B =
[[143 129 130 118 111 130 126 127 127]
 [124 136 138 111 137 126 130 123 120]
 [128 110 131 121 120 122 126 132 140]
 [120 111 127 119 132 116 124 127 122]
 [120 139 127 133 117 120 139 117 130]
 [130 126 131 107 126 136 118 130 125]
 [128 136 147 117 126 122 134 127 126]
 [137 121 135 117 123 122 121 140 136]
 [128 130 133 126 120 121 144 113 126]
 [123 140 136 128 131 111 127 137 134]
 [129 149 130 129 120 120 133 124 126]
 [127 122 122 149 121 120 130 132 124]
 [142 126 124 124 127 144 123 127 117]
 [125 137 122 129 115 130 135 118 142]
 [142 126 123 124 127 144 123 127 118]]
Indices start at 0.
(0, 0) = 143
(10, 2) = 130
(0, 7) = 127
(6, 4) = 126
(2, 3) = 121
(11, 2) = 122
(4, 8) = 130
(9, 3) = 128
(3, 5) = 116
(5, 7) = 130
(7, 2) = 135
(14, 6) = 123
(7, 3) = 117
(2, 7) = 132
(14, 7) = 127
(5, 1) = 126
(3, 3) = 119
(4, 1) = 139
(1, 4) = 137
(4, 5) = 120
(13, 1) = 137
(6, 0) = 128
(11, 3) = 149
(3, 2) = 127
(12, 1) = 126
(13, 7) = 118
(3, 1) = 111
(14, 8) = 118
(5, 8) = 125
(13, 3) = 129
(11, 7) = 132
(12, 4) = 127
(10, 5) = 120

arr =
[[109 109 113 107 126]
 [111 116 117 113 124]]
arr[-2,0] = 109
arr[-1,-4] = 116
arr[1,4] = 124

grid =
[[107 126 127 126 128 127 130 128 129 126 129 128]
 [105 126 129 128 127 128 126 128 130 125 127 129]
 [148 130 130 127 129 126 128 129 129 129 127 128]
 [124 128 127 125 129 127 126 128 128 128 129 127]
 [120 127 127 126 129 128 127 128 128 128 129 127]
 [125 128 130 129 127 128 127 128 129 127 126 129]]
grid[0,0]: 107
grid[5,8]: 129
grid[5,1]: 128
grid[4,3]: 126
grid[0,7]: 128
grid[0,3]: 126
grid[3,7]: 128
grid[:, 8]: [129, 130, 129, 128, 128, 129]
grid[3,6]: 126
grid[2,11]: 128
grid[5,0]: 125
grid[0,11]: 128
grid[2,9]: 129
grid[:, 5]: [127, 128, 126, 127, 128, 128]
grid[4,8]: 128
grid[1]: [105, 126, 129, 128, 127, 128, 126, 128, 130, 125, 127, 129]
grid[:, 1]: [126, 126, 130, 128, 127, 128]
grid[0,1]: 126
grid[3,10]: 129
grid[5,7]: 128
grid[1,0]: 105
grid[4]: [120, 127, 127, 126, 129, 128, 127, 128, 128, 128, 129, 127]
grid[1,4]: 127
grid[:, 3]: [126, 128, 127, 125, 126, 129]
grid[2,6]: 128
grid[4,2]: 127

a =
[[132 131 133 124 128 122 132 126 122 125 125 125 121]
 [119 123 124 125 128 127 126 126 123 126 127 127 125]
 [104 105 108 111 114 119 114 113 116 116 120 112 122]
 [119 123 122 126 120 124 126 121 126 115 120 118 120]
 [126 130 131 130 128 127 131 129 131 131 122 133 129]
 [136 132 135 136 130 135 139 132 130 134 134 134 138]
 [114 114 119 120 116 118 118 119 123 118 118 118 119]
 [127 123 126 124 122 120 123 124 127 121 121 122 116]
 [138 132 131 133 128 132 123 124 117 120 129 117 127]
 [129 126 129 129 133 134 130 128 132 133 132 132 132]
 [130 132 134 134 136 130 138 138 130 132 131 142 137]]
a[0][-13] = 132
a[1][-12] = 123
a[:, 5] = [122, 127, 119, 124, 127, 135, 118, 120, 132, 134, 130]
a[1][3] = 125
a[3][-12] = 123
a[-6] = [136, 132, 135, 136, 130, 135, 139, 132, 130, 134, 134, 134, 138]
a[-10][-11] = 124
a[3][-3] = 120
a[0][-2] = 125
a[-9][-6] = 113
a[:, -3] = [125, 127, 120, 120, 122, 134, 118, 121, 129, 132, 131]
a[10][11] = 142
a[3][6] = 126
a[0] = [132, 131, 133, 124, 128, 122, 132, 126, 122, 125, 125, 125, 121]
a[:, -2] = [125, 127, 112, 118, 133, 134, 118, 122, 117, 132, 142]
a[-1][3] = 134
a[9][1] = 126
a[6][8] = 123
a[-7] = [126, 130, 131, 130, 128, 127, 131, 129, 131, 131, 122, 133, 129]
a[1][-6] = 126
a[1][-7] = 126
a[:, -13] = [132, 119, 104, 119, 126, 136, 114, 127, 138, 129, 130]
a[-9][5] = 119
a[-4][7] = 124
a[:, -4] = [125, 126, 116, 115, 131, 134, 118, 121, 120, 133, 132]
a[-2][6] = 130
a[-4][-13] = 127
a[5][12] = 138
a[-4][10] = 121
a[10] = [130, 132, 134, 134, 136, 130, 138, 138, 130, 132, 131, 142, 137]
a[6][12] = 119
a[6][3] = 120
a[0][3] = 124
a[:, 1] = [131, 123, 105, 123, 130, 132, 114, 123, 132, 126, 132]

M =
[[138 144 117 114 126 127 126 145 144]
 [118 113 138 142 129 128 131 113 114]
 [126 128 127 128 124 126 129 130 133]
 [120 134 118 123 109 117 133 147 157]
 [133 140 118 117 122 125 128 144 146]
 [123 117 137 139 132 130 129 114 113]
 [135 123 137 132 145 138 123 111 102]
 [123 132 121 124 115 120 131 141 148]
 [134 137 122 120 129 129 126 136 134]
 [126 122 134 134 132 131 128 118 117]
 [132 133 126 124 130 129 127 131 130]
 [138 130 131 126 142 136 123 120 112]]
M[0][0] = 138
M[10][8] = 130
M[:, 6] = [126, 131, 129, 133, 128, 129, 123, 131, 126, 128, 127, 123]
M[7][3] = 124
M[:, 8] = [144, 114, 133, 157, 146, 113, 102, 148, 134, 117, 130, 112]
M[4][6] = 128
M[7][5] = 120
M[5] = [123, 117, 137, 139, 132, 130, 129, 114, 113]
M[5][3] = 139
M[11][5] = 136
M[4][0] = 133
M[5][6] = 129
M[0][6] = 126
M[11][7] = 120
M[2] = [126, 128, 127, 128, 124, 126, 129, 130, 133]
M[:, 1] = [144, 113, 128, 134, 140, 117, 123, 132, 137, 122, 133, 130]
M[8] = [134, 137, 122, 120, 129, 129, 126, 136, 134]
M[8][2] = 122
M[0][8] = 144
M[10][7] = 131
M[7][7] = 141
M[9][5] = 131
M[1][0] = 118
M[8][7] = 136
M[6][4] = 145
M[8][3] = 120
M[8][8] = 134
M[6][5] = 138
M[8][6] = 126
M[:, 4] = [126, 129, 124, 109, 122, 132, 145, 115, 129, 132, 130, 142]
M[10][3] = 124
M[5][4] = 132
M[0][5] = 127
M[7][0] = 123
M[5][5] = 130
M[11][2] = 131
M[11] = [138, 130, 131, 126, 142, 136, 123, 120, 112]

X = ((125, 134, 105, 116, 142, 153, 140), (129, 130, 141, 112, 130, 119, 129))
X[-2][-7] = 125
X[-2][-4] = 116
X[-2] = [125, 134, 105, 116, 142, 153, 140]
X[1][-2] = 119
X[1][-6] = 130
X[-1][4] = 130
X[:, 0] = [125, 129]

A =
[[133 130 125 114]
 [123 131 138 131]
 [132 132 124 114]
 [132 136 133 132]
 [108 135 132 130]
 [138 130 125 115]
 [108 135 133 128]
 [125 134 137 133]
 [133 130 130 116]
 [103 134 131 128]
 [126 133 126 115]]
A[0, 0] = 133
A[-5] = [108, 135, 133, 128]
A[-7, -2] = 132
A[-5, 3] = 128
A[:, -1] = [114, 131, 114, 132, 130, 115, 128, 133, 116, 128, 115]
A[1, -3] = 131
A[:, -2] = [125, 138, 124, 133, 132, 125, 133, 137, 130, 131, 126]
A[1, 3] = 131
A[5, 2] = 125
A[:, 0] = [133, 123, 132, 132, 108, 138, 108, 125, 133, 103, 126]
A[-3] = [133, 130, 130, 116]
A[1, -4] = 123
A[-8, 3] = 132
A[-1, -2] = 126
A[-3, -4] = 133
A[-10] = [123, 131, 138, 131]
A[:, -3] = [130, 131, 132, 136, 135, 130, 135, 134, 130, 134, 133]
A[-1, -3] = 133
A[-1] = [126, 133, 126, 115]
A[-3, -1] = 116
